Below are the code and all the weights of a small trained network. Each question names an input and a target symbol and asks about switching units off, where a switched-off unit gives its printed mean instead of its output.

import numpy as np


def w(rows, s, z=0):
    codes = np.array(rows[::2]) - 128.0
    scale = np.full(codes.shape[1], s)
    scale[-1] = z or s
    return codes * scale


def norm(h):
    return h / np.sqrt((h * h).mean(-1, keepdims=True) + 1e-5)


def f(y):
    return y / 2 * (1 + np.tanh(0.7978845608 * (y + 0.044715 * y**3)))


def softmax(a):
    e = np.exp(a - a.max(-1, keepdims=True))
    return e / e.sum(-1, keepdims=True)


def log_softmax(a):
    a = a - a.max(-1, keepdims=True)
    return a - np.log(np.exp(a).sum(-1, keepdims=True))


def net(x, mask):
    ids = ['ΔΘΞΨβζημτφ'.index(c) for c in x.split()]
    T = len(ids)
    res = E[ids] + P[:T]
    r = norm(res)
    for j in range(3):
        rows = slice(2 * j, 2 * j + 2)
        q, k, v = (r @ M[0][rows].T for M in (Q, K, V))
        z = softmax(np.where(np.tri(T) > 0, q @ k.T / 2**0.5, -1e9)) @ v
        o = O[0][rows]
        res = res + np.where(mask[j], z, o[:, -1]) @ o[:, :-1]
    y = f(norm(res) @ A[0][:, :-1].T + A[0][:, -1])
    res = res + np.where(mask[3:11], y, B[0][:, -1]) @ B[0][:, :-1]
    return log_softmax(norm(res)[-1] @ U[:, :-1].T + U[:, -1])


Q, K, V, O, A, B = {}, {}, {}, {}, {}, {}
E = w([
[163,106,154,187,254],'Δ',
[50,224,53,104,63],'Θ',
[237,100,147,89,199],'Ξ',
[126,146,176,194,12],'Ψ',
[223,98,232,163,138],'β',
[72,151,102,56,132],'ζ',
[149,163,138,61,118],'η',
[198,107,136,103,88],'μ',
[124,96,236,60,253],'τ',
[46,108,126,78,198],'φ',
],0.0098)
P = w([
[177,59,91,132,114],'0',
[166,230,161,48,131],'1',
[155,89,59,154,141],'2',
[87,235,173,65,131],'3',
[132,2,170,130,77],'4',
[36,236,192,111,154],'5',
],0.0074)
Q[0] = w([
[123,70,136,77,254],'H1',
[172,93,226,168,113],'H1',
[109,96,45,84,77],'H2',
[117,239,164,91,122],'H2',
[237,180,136,168,81],'H3',
[102,185,162,121,28],'H3',
],0.017)
K[0] = w([
[93,66,159,87,245],'H1',
[186,102,205,188,124],'H1',
[121,158,27,128,90],'H2',
[130,202,190,23,131],'H2',
[248,142,98,149,78],'H3',
[107,213,169,137,33],'H3',
],0.017)
V[0] = w([
[19,198,199,185,163],'H1',
[119,38,143,123,103],'H1',
[141,47,88,92,115],'H2',
[111,133,248,94,146],'H2',
[255,171,46,173,154],'H3',
[161,148,137,171,214],'H3',
],0.0061)
O[0] = w([
[254,164,73,111,155,67],'H1',
[103,169,91,161,152,137],'H1',
[172,95,146,114,145,97],'H2',
[135,186,83,115,157,251],'H2',
[102,77,212,104,65,122],'H3',
[91,84,191,125,137,76],'H3',
],0.005,0.002)
A[0] = w([
[109,139,198,64,155,124],'N1',
[4,214,232,167,159,47],'N2',
[174,137,160,121,118,241],'N3',
[184,213,146,86,215,160],'N4',
[160,187,124,130,71,250],'N5',
[142,149,178,187,80,129],'N6',
[96,105,126,64,136,188],'N7',
[152,135,132,146,45,131],'N8',
],0.012,0.0021)
B[0] = w([
[89,178,100,115,115,193],'N1',
[84,186,43,145,34,186],'N2',
[104,143,129,91,98,173],'N3',
[68,142,247,96,176,255],'N4',
[131,86,158,98,172,205],'N5',
[185,182,113,167,145,170],'N6',
[177,169,109,134,127,164],'N7',
[51,130,102,144,129,177],'N8',
],0.016,0.0088)
U = w([
[138,44,179,182,185,3],'Δ',
[33,50,44,109,128,15],'Θ',
[183,78,148,70,76,177],'Ξ',
[87,186,76,254,147,142],'Ψ',
[209,168,180,189,58,118],'β',
[202,181,28,110,118,142],'ζ',
[79,221,62,95,22,121],'η',
[93,73,118,159,17,41],'μ',
[75,184,228,88,175,219],'τ',
[155,126,65,128,226,60],'φ',
],0.0075,0.0012)

Each question gives the input, a string of symbols that net reads in full, and the target symbol t.
The units are the heads (2 rows each of Q, K, V and O) and the neurons (one row each of A and B). Each row of codes is followed by its name. A weight is (code - 128) times the scale printed after its matrix; where a second scale follows, it is the last column's (O, A, B and U).
mask holds one flag per unit, heads first, then neurons. A switched-off unit (its flag False) gives its mean, the last column of its rows in O or B, instead of its output. The means were averaged over made-up inputs and are rounded, as every weight is.
A unit's drop is (log p(t) with every unit on - log p(t) with that unit switched off) / (log p(t) with every unit on - log p(t) with every unit switched off).
The circuit of an input: a set's keep is (log p(t) with only the set's units on - log p(t) with every unit switched off) / (log p(t) with every unit on - log p(t) with every unit switched off). Starting from all 11 units, units are removed one at a time, each time the one whose removal leaves the highest keep (on an exact tie, the one counted first), for as long as the keep stays at least 0.8.
circuit, biggest first: the units of the circuit, biggest drop first
unit that matters most: the unit with the biggest drop
top k neurons: the k neurons with the biggest drops, biggest first
heads that matter: for each layer, one digit per head in row order, 1 if its drop is at least 0.15 and else 0, layers parted by /
drop of u: that unit's drop, to one decimal
input τ Ψ Ξ, target Ξ: top 3 neurons -> (N4 N2 N8)
input β Ψ Θ β, target η: heads that matter -> 100
input η τ Ξ η φ, target φ: heads that matter -> 001
input Ψ β η, target η: circuit, biggest first -> (N4 H1)
input Δ Ξ Ψ ζ μ, target μ: heads that matter -> 000
input Δ τ β β Ψ, target Ψ: unit that matters most -> N6
input Θ μ Θ Ψ ζ, target ζ: heads that matter -> 001
input φ Ψ β φ, target η: top 2 neurons -> (N2 N5)
input η Ψ β η Δ, target Δ: top 3 neurons -> (N2 N4 N8)
input Ξ ζ μ, target μ: top 2 neurons -> (N4 N5)
input Ξ β Δ Ψ η, target η: top 2 neurons -> (N4 N5)
input η ζ Θ, target Θ: top 2 neurons -> (N4 N2)
input Δ Δ τ τ, target η: top 3 neurons -> (N2 N1 N5)
input τ Θ Θ Θ Ξ, target Ξ: unit that matters most -> N4
input ζ ζ μ ζ Δ, target Δ: drop of H2 -> 0.0
input φ μ Ξ τ Δ φ, target η: drop of N2 -> 1.1
input τ τ β β, target η: drop of H1 -> 0.1
